Below are the code and all the weights of a small trained network. Each question names an input and a class and asks about switching units off, where a switched-off unit gives its printed mean instead of its output.

import numpy as np


def w(rows, s, z=0):
    codes = np.array(rows[::2]) - 128.0
    scale = np.full(codes.shape[1], s)
    scale[-1] = z or s
    return codes * scale


def norm(h):
    return h / np.sqrt((h * h).mean(-1, keepdims=True) + 1e-5)


def f(y):
    return np.maximum(y, 0)


def log_softmax(a):
    a = a - a.max(-1, keepdims=True)
    return a - np.log(np.exp(a).sum(-1, keepdims=True))


def net(x, mask):
    res = np.array(x, float).reshape(1, 5) / 4 @ E
    u = 0
    for l in range(3):
        y = f(norm(res) @ A[l][:, :-1].T + A[l][:, -1])
        res = res + np.where(mask[u : u + 4], y, B[l][:, -1]) @ B[l][:, :-1]
        u += 4
    return log_softmax(norm(res)[-1] @ U[:, :-1].T + U[:, -1])


A, B = {}, {}
E = w([
[177,207,246,161,133,62,179,131],'x0',
[100,114,91,136,141,192,113,8],'x1',
[109,82,79,147,70,55,229,114],'x2',
[202,95,126,110,172,137,129,48],'x3',
[167,103,104,81,125,86,132,199],'x4',
],0.012)
A[0] = w([
[119,171,194,154,112,101,170,185,43],'0.n0',
[120,178,198,151,136,158,93,38,56],'0.n1',
[144,163,173,110,135,137,64,255,8],'0.n2',
[212,138,179,120,142,114,139,51,2],'0.n3',
],0.035,0.0045)
B[0] = w([
[72,123,175,164,86,57,152,146,232],'0.n0',
[54,160,119,147,128,200,100,87,242],'0.n1',
[213,208,100,83,194,204,96,254,253],'0.n2',
[238,73,115,104,163,85,159,82,218],'0.n3',
],0.025,0.023)
A[1] = w([
[97,134,232,141,95,2,141,160,11],'1.n0',
[90,80,204,71,125,54,38,115,1],'1.n1',
[91,61,27,82,87,92,124,205,180],'1.n2',
[135,175,195,145,126,57,207,213,73],'1.n3',
],0.029,0.0029)
B[1] = w([
[43,82,149,165,69,50,126,75,214],'1.n0',
[188,189,134,71,115,135,125,97,144],'1.n1',
[125,78,46,128,46,166,168,169,229],'1.n2',
[111,126,174,197,79,101,5,126,249],'1.n3',
],0.018,0.02)
A[2] = w([
[125,126,191,44,214,57,158,200,36],'2.n0',
[122,135,171,51,217,38,153,191,87],'2.n1',
[205,151,186,54,184,95,156,124,5],'2.n2',
[146,187,167,66,201,96,188,251,71],'2.n3',
],0.027,0.0035)
B[2] = w([
[105,235,153,95,117,167,202,96,173],'2.n0',
[71,62,131,127,138,209,53,114,170],'2.n1',
[135,58,103,124,156,8,148,166,188],'2.n2',
[186,178,106,19,137,120,69,249,252],'2.n3',
],0.015,0.016)
U = w([
[174,187,138,106,151,138,75,230,253],'0',
[69,115,203,190,71,18,117,130,126],'1',
[75,178,138,157,175,223,120,7,98],'2',
[103,68,47,125,64,149,195,144,48],'3',
[220,60,118,122,186,62,178,36,69],'4',
],0.014,0.0021)

Each question gives the input, the list of numbers given to net, and the class t.
The units are the neurons (one row each of A and B). Each row of codes is followed by its name. A weight is (code - 128) times the scale printed after its matrix; where a second scale follows, it is the last column's (A, B and U).
mask holds one flag per neuron, layer by layer. A switched-off neuron (its flag False) gives its mean, the last column of its row in B, instead of its output. The means were averaged over made-up inputs and are rounded, as every weight is.
A unit's drop is (log p(t) with every unit on - log p(t) with that unit switched off) / (log p(t) with every unit on - log p(t) with every unit switched off).
The circuit of an input: a set's keep is (log p(t) with only the set's units on - log p(t) with every unit switched off) / (log p(t) with every unit on - log p(t) with every unit switched off). Starting from all 12 units, units are removed one at a time, each time the one whose removal leaves the highest keep (on an exact tie, the one counted first), for as long as the keep stays at least 0.8.
circuit, biggest first: the units of the circuit, biggest drop first
k most important neurons: the k neurons with the biggest drops, biggest first
k most important neurons of layer l: the k neurons of layer l with the biggest drops, biggest first
drop when u is switched off: that unit's drop, to one decimal
input [-7,-2,6,4,0], class 3: 2 most important neurons -> (0.n2; 0.n0)
input [-8,0,-3,-4,-6], class 3: 3 most important neurons -> (0.n2; 0.n1; 0.n0)
input [-3,5,6,-4,-7], class 2: circuit, biggest first -> (0.n2; 0.n0; 1.n2)
input [1,-1,8,5,6], class 1: circuit, biggest first -> (0.n2)
input [-2,8,-4,5,4], class 2: circuit, biggest first -> (0.n1; 0.n2)
input [-1,-1,7,1,-5], class 3: 4 most important neurons -> (0.n2; 0.n0; 0.n1; 0.n3)
input [-3,7,4,-2,0], class 3: 3 most important neurons of layer 0 -> (0.n2; 0.n1; 0.n0)
input [-6,4,-6,5,4], class 2: 2 most important neurons -> (0.n2; 0.n3)
input [-8,5,6,2,1], class 3: 2 most important neurons of layer 0 -> (0.n2; 0.n1)
input [4,1,0,-5,3], class 1: 2 most important neurons -> (0.n0; 1.n3)
input [-5,6,8,8,0], class 4: 2 most important neurons -> (0.n2; 0.n1)
input [-4,-6,5,3,2], class 3: circuit, biggest first -> (0.n2; 0.n0)
input [2,7,8,-4,5], class 3: 4 most important neurons -> (0.n2; 0.n0; 0.n1; 1.n2)
input [6,-6,-4,8,-3], class 4: circuit, biggest first -> (0.n3)
input [-1,-3,3,2,0], class 1: 2 most important neurons -> (0.n2; 0.n1)
input [2,-8,5,-4,8], class 1: 2 most important neurons -> (0.n0; 1.n3)
input [1,8,8,0,0], class 4: 4 most important neurons -> (0.n2; 0.n0; 0.n1; 1.n2)
input [-8,-1,3,-5,5], class 3: circuit, biggest first -> (0.n2; 1.n2)
input [-8,-1,-6,5,-2], class 2: 3 most important neurons -> (0.n2; 0.n3; 2.n3)
input [-1,4,-5,5,1], class 2: circuit, biggest first -> (0.n1)
input [-4,5,0,2,8], class 3: 3 most important neurons -> (0.n2; 0.n1; 0.n0)
input [-8,5,-7,4,5], class 2: 4 most important neurons -> (0.n2; 0.n3; 2.n3; 0.n0)
input [-6,7,3,2,7], class 3: 4 most important neurons -> (0.n2; 0.n1; 0.n3; 0.n0)
input [8,-5,3,6,7], class 1: drop when 0.n0 is switched off -> 0.5
input [0,-5,8,7,0], class 4: drop when 0.n0 is switched off -> 0.5
input [-6,6,8,-7,5], class 3: drop when 0.n2 is switched off -> 0.5
input [-2,8,-6,-7,-6], class 2: drop when 1.n3 is switched off -> 0.0
